Below is a small trained network, with its code and all its weights. Each question gives an input and a class and asks what happens when units are switched off, that is, made to give their printed mean instead of their output.

import numpy as np


def w(rows, s, z=0):
    codes = np.array(rows[::2]) - 128.0
    scale = np.full(codes.shape[1], s)
    scale[-1] = z or s
    return codes * scale


def norm(h):
    return h / np.sqrt((h * h).mean(-1, keepdims=True) + 1e-5)


def f(y):
    return y / 2 * (1 + np.tanh(0.7978845608 * (y + 0.044715 * y**3)))


def log_softmax(a):
    a = a - a.max(-1, keepdims=True)
    return a - np.log(np.exp(a).sum(-1, keepdims=True))


def net(x, mask):
    res = np.array(x, float).reshape(1, 5) / 4 @ E
    u = 0
    for l in range(2):
        y = f(norm(res) @ A[l][:, :-1].T + A[l][:, -1])
        res = res + np.where(mask[u : u + 7], y, B[l][:, -1]) @ B[l][:, :-1]
        u += 7
    return log_softmax(norm(res)[-1] @ U[:, :-1].T + U[:, -1])


A, B = {}, {}
E = w([
[108,76,138,51,95,155,189,160],'x0',
[97,107,108,129,151,82,105,15],'x1',
[168,80,200,190,105,156,77,70],'x2',
[131,133,164,2,85,111,116,189],'x3',
[36,105,128,137,190,211,93,189],'x4',
],0.0082)
A[0] = w([
[92,93,113,140,151,70,51,237,88],'0.n0',
[171,177,138,201,44,100,123,179,51],'0.n1',
[180,90,59,88,108,140,116,254,63],'0.n2',
[236,249,62,153,172,197,197,110,251],'0.n3',
[18,126,200,140,195,164,127,27,50],'0.n4',
[184,142,116,152,159,126,73,98,19],'0.n5',
[80,168,75,160,83,249,73,98,138],'0.n6',
],0.005,0.0017)
B[0] = w([
[94,141,242,36,92,80,108,113,162],'0.n0',
[212,108,158,94,99,163,145,229,162],'0.n1',
[114,187,123,149,149,124,129,140,207],'0.n2',
[128,47,109,98,171,124,108,140,251],'0.n3',
[136,110,145,140,74,119,172,137,213],'0.n4',
[129,77,116,104,51,96,88,84,140],'0.n5',
[143,49,114,2,145,146,128,93,182],'0.n6',
],0.0097,0.0025)
A[1] = w([
[119,120,159,142,104,179,107,124,4],'1.n0',
[73,213,30,117,121,154,205,137,144],'1.n1',
[144,147,132,141,82,129,123,105,72],'1.n2',
[126,135,197,154,159,51,159,65,180],'1.n3',
[73,133,141,172,159,149,64,114,209],'1.n4',
[253,160,228,118,28,111,164,177,140],'1.n5',
[35,160,132,74,83,186,94,108,114],'1.n6',
],0.0079,0.0021)
B[1] = w([
[85,66,107,101,111,93,205,152,129],'1.n0',
[118,147,58,70,161,106,89,61,184],'1.n1',
[95,201,104,119,239,211,144,109,129],'1.n2',
[48,145,254,153,137,178,116,116,182],'1.n3',
[186,178,143,83,76,123,171,166,170],'1.n4',
[113,193,116,179,80,63,165,146,254],'1.n5',
[152,108,143,117,175,190,102,140,180],'1.n6',
],0.0096,0.0061)
U = w([
[110,159,187,179,137,142,116,56,235],'0',
[98,75,143,114,127,249,158,129,7],'1',
[246,89,91,169,178,164,128,162,62],'2',
[84,158,22,58,206,99,149,134,135],'3',
[107,173,162,71,208,155,93,196,155],'4',
[171,225,142,138,81,80,172,213,140],'5',
],0.011,0.0021)

Each question gives the input, the list of numbers given to net, and the class t.
The units are the neurons (one row each of A and B). Each row of codes is followed by its name. A weight is (code - 128) times the scale printed after its matrix; where a second scale follows, it is the last column's (A, B and U).
mask holds one flag per neuron, layer by layer. A switched-off neuron (its flag False) gives its mean, the last column of its row in B, instead of its output. The means were averaged over made-up inputs and are rounded, as every weight is.
A unit's drop is (log p(t) with every unit on - log p(t) with that unit switched off) / (log p(t) with every unit on - log p(t) with every unit switched off).
unit that matters most: the unit with the biggest drop
k most important neurons: the k neurons with the biggest drops, biggest first
top k neurons in layer l: the k neurons of layer l with the biggest drops, biggest first
drop when u is switched off: that unit's drop, to one decimal
input [-6,-3,-3,-7,-6], class 2: most important neuron => (0.n3)
input [-2,5,-3,-6,8], class 1: top 4 neurons in layer 0 => (0.n4 0.n6 0.n2 0.n0)
input [-5,2,0,-3,6], class 1: top 2 neurons in layer 1 => (1.n5 1.n4)
input [-6,0,8,4,6], class 1: 3 most important neurons => (0.n6 1.n0 1.n5)
input [1,-4,-7,5,0], class 3: top 3 neurons in layer 1 => (1.n1 1.n3 1.n4)
input [4,-5,-1,-5,4], class 3: 4 most important neurons => (1.n3 1.n1 0.n2 0.n1)
input [-5,-1,2,0,0], class 2: 3 most important neurons => (0.n3 0.n6 1.n3)
input [8,-5,1,-7,0], class 2: top 2 neurons in layer 1 => (1.n3 1.n2)
input [-2,1,-4,-5,-4], class 2: top 2 neurons in layer 0 => (0.n3 0.n0)
input [-1,3,-2,0,-8], class 0: top 2 neurons in layer 0 => (0.n4 0.n3)
input [-5,5,3,-2,7], class 1: top 2 neurons in layer 0 => (0.n6 0.n4)
input [6,0,4,8,0], class 5: top 2 neurons in layer 1 => (1.n5 1.n3)
input [3,-2,-4,3,1], class 3: top 2 neurons in layer 1 => (1.n1 1.n3)
input [8,-4,7,8,2], class 5: top 2 neurons in layer 0 => (0.n3 0.n6)
input [2,-7,-5,-4,0], class 3: unit that matters most => 1.n1
input [0,-7,-6,-8,-3], class 3: top 2 neurons in layer 1 => (1.n1 1.n6)
input [-1,-6,8,2,4], class 5: drop when 1.n5 is switched off => 0.5
input [2,-8,4,4,4], class 5: drop when 1.n5 is switched off => 0.6
input [4,-8,-7,-8,-3], class 3: drop when 1.n1 is switched off => 0.3
input [5,-7,8,0,1], class 5: unit that matters most => 1.n5
